Here is a tiny trained network, its code and every weight. The questions are about switching its units off for an input and a class, where a switched-off unit gives its printed mean instead of its output.

import numpy as np


def w(rows, s, z=0):
    codes = np.array(rows[::2]) - 128.0
    scale = np.full(codes.shape[1], s)
    scale[-1] = z or s
    return codes * scale


def norm(h):
    return h / np.sqrt((h * h).mean(-1, keepdims=True) + 1e-5)


def f(y):
    return np.maximum(y, 0)


def log_softmax(a):
    a = a - a.max(-1, keepdims=True)
    return a - np.log(np.exp(a).sum(-1, keepdims=True))


def net(x, mask):
    res = np.array(x, float).reshape(1, 4) / 4 @ E
    u = 0
    for l in range(4):
        y = f(norm(res) @ A[l][:, :-1].T + A[l][:, -1])
        res = res + np.where(mask[u : u + 3], y, B[l][:, -1]) @ B[l][:, :-1]
        u += 3
    return log_softmax(norm(res)[-1] @ U[:, :-1].T + U[:, -1])


A, B = {}, {}
E = w([
[115,200,9,110,178,130,179,151,96,173,214],'x0',
[107,183,213,144,69,72,177,2,224,131,127],'x1',
[100,167,166,169,113,174,108,168,116,104,123],'x2',
[206,183,154,70,143,148,125,66,81,45,11],'x3',
],0.0069)
A[0] = w([
[189,157,195,91,156,151,184,87,18,111,200,7],'0.n0',
[44,53,126,173,172,110,139,116,154,91,116,129],'0.n1',
[86,253,84,81,182,67,79,97,91,123,108,102],'0.n2',
],0.005,0.002)
B[0] = w([
[24,73,241,2,150,116,124,103,222,183,80,186],'0.n0',
[160,69,157,54,46,151,101,136,157,134,143,194],'0.n1',
[93,47,153,174,120,106,51,137,176,187,164,252],'0.n2',
],0.0099,0.0031)
A[1] = w([
[42,247,105,28,221,162,196,109,122,198,108,2],'1.n0',
[103,144,28,199,113,157,153,142,156,183,173,204],'1.n1',
[3,186,147,124,37,85,197,62,202,165,158,22],'1.n2',
],0.0052,0.00091)
B[1] = w([
[120,95,171,157,47,197,89,159,127,154,138,179],'1.n0',
[141,245,108,62,159,115,105,141,127,121,164,208],'1.n1',
[218,93,113,191,201,178,57,112,98,100,116,255],'1.n2',
],0.013,0.0064)
A[2] = w([
[73,137,81,21,79,157,107,196,193,108,19,11],'2.n0',
[25,69,161,70,34,105,96,235,152,247,102,64],'2.n1',
[134,168,140,235,197,67,125,2,139,63,67,2],'2.n2',
],0.0043,0.00074)
B[2] = w([
[182,2,62,184,140,142,139,89,130,80,160,199],'2.n0',
[87,182,34,164,124,164,172,140,240,140,60,251],'2.n1',
[130,211,127,102,139,110,183,196,126,151,204,253],'2.n2',
],0.013,0.0033)
A[3] = w([
[155,70,235,165,162,126,82,129,112,171,94,170],'3.n0',
[105,173,151,180,2,75,203,70,185,135,82,93],'3.n1',
[129,66,115,164,100,194,31,86,177,167,153,251],'3.n2',
],0.0074,0.0021)
B[3] = w([
[9,84,193,100,190,1,214,135,48,152,126,193],'3.n0',
[97,135,44,105,168,207,183,207,90,215,187,149],'3.n1',
[169,112,104,148,26,122,99,55,100,80,54,250],'3.n2',
],0.01,0.011)
U = w([
[158,159,86,184,110,170,96,122,199,119,94,221],'0',
[138,80,207,152,103,77,121,76,84,95,88,3],'1',
[74,244,152,57,196,106,199,171,130,171,158,142],'2',
],0.011,0.0018)

Each question gives the input, the list of numbers given to net, and the class t.
The units are the neurons (one row each of A and B). Each row of codes is followed by its name. A weight is (code - 128) times the scale printed after its matrix; where a second scale follows, it is the last column's (A, B and U).
mask holds one flag per neuron, layer by layer. A switched-off neuron (its flag False) gives its mean, the last column of its row in B, instead of its output. The means were averaged over made-up inputs and are rounded, as every weight is.
A unit's drop is (log p(t) with every unit on - log p(t) with that unit switched off) / (log p(t) with every unit on - log p(t) with every unit switched off).
The circuit of an input: a set's keep is (log p(t) with only the set's units on - log p(t) with every unit switched off) / (log p(t) with every unit on - log p(t) with every unit switched off). Starting from all 12 units, units are removed one at a time, each time the one whose removal leaves the highest keep (on an exact tie, the one counted first), for as long as the keep stays at least 0.8.
circuit, biggest first: the units of the circuit, biggest drop first
most important unit: the unit with the biggest drop
top k neurons: the k neurons with the biggest drops, biggest first
k most important neurons of layer l: the k neurons of layer l with the biggest drops, biggest first
drop when u is switched off: that unit's drop, to one decimal
input [2,-5,-4,-8], class 2: most important unit : 1.n1
input [-8,-4,-7,-1], class 0: circuit, biggest first : [1.n2; 2.n1]
input [-4,6,8,4], class 2: top 2 neurons : [2.n2; 3.n2]
input [2,-6,8,-8], class 2: 2 most important neurons of layer 1 : [1.n1; 1.n2]
input [-7,-1,-8,-8], class 0: top 2 neurons : [2.n1; 1.n2]
input [-2,3,8,-7], class 1: top 4 neurons : [1.n2; 3.n0; 2.n1; 0.n1]
input [8,4,7,3], class 1: top 3 neurons : [1.n2; 0.n0; 3.n0]
input [7,3,-2,6], class 1: top 2 neurons : [1.n2; 3.n0]
input [0,-7,5,4], class 1: top 4 neurons : [2.n1; 1.n1; 1.n0; 2.n2]
input [7,2,-2,4], class 1: top 3 neurons : [1.n2; 0.n0; 3.n0]
input [-5,7,-8,1], class 2: circuit, biggest first : [2.n2; 3.n1]
input [7,6,3,2], class 1: top 2 neurons : [1.n2; 0.n0]
input [4,0,5,-7], class 2: 2 most important neurons of layer 1 : [1.n1; 1.n0]
input [5,-2,6,-3], class 2: circuit, biggest first : [1.n1]
input [-1,4,1,1], class 2: top 4 neurons : [2.n2; 3.n2; 1.n0; 0.n2]
input [4,-4,2,-1], class 2: top 2 neurons : [1.n1; 3.n2]
input [0,7,-5,2], class 2: top 3 neurons : [2.n2; 3.n2; 1.n0]
input [7,6,6,8], class 1: 2 most important neurons of layer 1 : [1.n2; 1.n0]
input [-4,-1,4,-2], class 0: drop when 2.n1 is switched off : 2.2
input [-6,-4,-8,-5], class 0: circuit, biggest first : [2.n1]
input [-5,3,-7,5], class 2: drop when 2.n0 is switched off : 0.0
